Below is a small trained network, with its code and all its weights. Each question gives an input and a target symbol and asks what happens when units are switched off, that is, made to give their printed mean instead of their output.

import numpy as np


def w(rows, s, z=0):
    codes = np.array(rows[::2]) - 128.0
    scale = np.full(codes.shape[1], s)
    scale[-1] = z or s
    return codes * scale


def f(y):
    return np.maximum(y, 0)


def softmax(a):
    e = np.exp(a - a.max(-1, keepdims=True))
    return e / e.sum(-1, keepdims=True)


def log_softmax(a):
    a = a - a.max(-1, keepdims=True)
    return a - np.log(np.exp(a).sum(-1, keepdims=True))


def net(x, mask):
    ids = ['ΓΔΛζθπω'.index(c) for c in x.split()]
    T = len(ids)
    res = E[ids] + P[:T]
    q, k, v = (res @ M[0].T for M in (Q, K, V))
    z = softmax(np.where(np.tri(T) > 0, q @ k.T / 4**0.5, -1e9)) @ v
    res = res + np.where(mask[0], z, O[0][:, -1]) @ O[0][:, :-1]
    y = f(res @ A[0][:, :-1].T + A[0][:, -1])
    res = res + np.where(mask[1:13], y, B[0][:, -1]) @ B[0][:, :-1]
    return log_softmax(res[-1] @ U[:, :-1].T + U[:, -1])


Q, K, V, O, A, B = {}, {}, {}, {}, {}, {}
E = w([
[32,31,145,207,96,70],'Γ',
[142,157,106,140,252,99],'Δ',
[155,249,49,145,122,159],'Λ',
[107,32,98,157,139,235],'ζ',
[72,128,181,229,226,24],'θ',
[160,8,154,177,214,114],'π',
[114,62,55,127,74,16],'ω',
],0.014)
P = w([
[66,108,2,128,139,162],'0',
[126,164,123,129,62,129],'1',
[127,154,116,119,81,153],'2',
[113,163,115,126,89,129],'3',
[94,150,122,129,101,147],'4',
[86,149,123,130,104,151],'5',
[82,153,113,125,111,149],'6',
[82,133,126,126,141,161],'7',
[67,142,121,140,131,171],'8',
[65,119,118,135,148,168],'9',
[49,113,119,133,160,175],'10',
],0.0086)
Q[0] = w([
[9,145,136,72,110,146],'head 1',
[212,142,222,75,99,135],'head 1',
[191,179,157,149,118,130],'head 1',
[72,109,7,251,158,143],'head 1',
],0.016)
K[0] = w([
[246,72,127,184,141,127],'head 1',
[190,145,251,60,96,118],'head 1',
[105,119,208,58,132,128],'head 1',
[32,74,5,146,202,116],'head 1',
],0.016)
V[0] = w([
[141,93,95,8,140,82],'head 1',
[83,194,131,93,144,92],'head 1',
[206,120,100,151,146,83],'head 1',
[57,124,181,114,204,96],'head 1',
],0.016)
O[0] = w([
[164,68,15,130,199,104,162],'head 1',
[19,157,115,36,165,112,91],'head 1',
[180,50,99,73,210,146,192],'head 1',
[191,2,188,46,98,77,254],'head 1',
],0.0082,0.0063)
A[0] = w([
[177,141,118,52,76,203,71],'neuron 1',
[117,122,201,81,105,136,8],'neuron 2',
[202,109,116,115,129,126,122],'neuron 3',
[217,238,193,83,153,91,102],'neuron 4',
[95,156,156,115,156,154,200],'neuron 5',
[102,147,109,167,170,24,86],'neuron 6',
[127,167,136,203,104,140,32],'neuron 7',
[193,189,88,57,63,200,119],'neuron 8',
[101,109,192,128,73,150,230],'neuron 9',
[168,157,51,83,30,132,134],'neuron 10',
[116,155,176,50,122,85,3],'neuron 11',
[106,91,71,93,55,244,20],'neuron 12',
],0.011,0.0046)
B[0] = w([
[44,145,128,150,148,111,148],'neuron 1',
[155,99,131,162,213,230,191],'neuron 2',
[47,164,110,207,218,97,254],'neuron 3',
[184,119,25,104,66,126,151],'neuron 4',
[62,159,116,186,125,98,151],'neuron 5',
[223,174,180,75,65,143,216],'neuron 6',
[192,127,208,51,162,135,170],'neuron 7',
[93,195,189,168,53,132,146],'neuron 8',
[139,129,32,143,39,65,236],'neuron 9',
[70,108,178,74,225,126,171],'neuron 10',
[145,80,168,145,163,254,184],'neuron 11',
[182,17,177,88,159,231,156],'neuron 12',
],0.014,0.0076)
U = w([
[201,153,209,188,104,179,5],'Γ',
[201,195,34,144,138,213,176],'Δ',
[93,204,157,174,98,232,155],'Λ',
[118,120,155,79,139,143,196],'ζ',
[136,131,146,188,95,249,3],'θ',
[159,152,155,253,133,169,178],'π',
[142,137,99,180,43,170,147],'ω',
],0.0046,0.0031)

Each question gives the input, a string of symbols that net reads in full, and the target symbol t.
The units are the heads (4 rows each of Q, K, V and O) and the neurons (one row each of A and B). Each row of codes is followed by its name. A weight is (code - 128) times the scale printed after its matrix; where a second scale follows, it is the last column's (O, A, B and U).
mask holds one flag per unit, heads first, then neurons. A switched-off unit (its flag False) gives its mean, the last column of its rows in O or B, instead of its output. The means were averaged over made-up inputs and are rounded, as every weight is.
A unit's drop is (log p(t) with every unit on - log p(t) with that unit switched off) / (log p(t) with every unit on - log p(t) with every unit switched off).
The circuit of an input: a set's keep is (log p(t) with only the set's units on - log p(t) with every unit switched off) / (log p(t) with every unit on - log p(t) with every unit switched off). Starting from the 12 units with the biggest drops (on a tie, the unit counted first), units are removed one at a time, each time the one whose removal leaves the highest keep (on an exact tie, the one counted first), for as long as the keep stays at least 0.8.
circuit, biggest first: the units of the circuit, biggest drop first
most important unit: the unit with the biggest drop
top k neurons: the k neurons with the biggest drops, biggest first
drop when u is switched off: that unit's drop, to one decimal
input Δ θ π Λ, target ζ: circuit, biggest first => [neuron 10]
input π Γ Δ π ζ Λ π π Λ, target π: circuit, biggest first => [head 1; neuron 3]
input θ ω Λ Γ ω Γ θ, target θ: circuit, biggest first => [head 1; neuron 11; neuron 2]
input θ θ π ζ, target θ: circuit, biggest first => [head 1; neuron 2; neuron 11]
input θ θ Δ π Δ Δ, target θ: circuit, biggest first => [head 1; neuron 11; neuron 2]
input ζ Γ π Δ Δ, target Γ: top 3 neurons => [neuron 7; neuron 9; neuron 3]
input θ π π Λ ζ, target θ: circuit, biggest first => [head 1; neuron 2; neuron 12]
input Δ π π π Λ, target ζ: circuit, biggest first => [head 1; neuron 10]
input π π Γ Λ Λ, target Λ: top 4 neurons => [neuron 8; neuron 10; neuron 1; neuron 9]
input θ Γ ω π Λ, target θ: circuit, biggest first => [head 1; neuron 11]
input θ ζ Δ Δ Γ θ ω π Λ π, target θ: circuit, biggest first => [head 1; neuron 2; neuron 11]
input ζ π Λ, target Γ: top 2 neurons => [neuron 7; neuron 8]
input Γ Δ Δ Γ, target ω: circuit, biggest first => [neuron 9; head 1]
input Λ ζ π ω θ θ, target Λ: most important unit => head 1
input ζ π π ω, target Γ: top 3 neurons => [neuron 7; neuron 3; neuron 6]
input Γ Γ π Γ Λ, target ω: top 2 neurons => [neuron 4; neuron 9]
input Λ ω π ω Γ π ζ ω, target Λ: drop when neuron 3 is switched off => -0.1
input ζ Λ π π π Δ π π, target Γ: drop when head 1 is switched off => 1.5
input π ω θ ζ Λ π θ ω, target π: drop when neuron 6 is switched off => 0.1
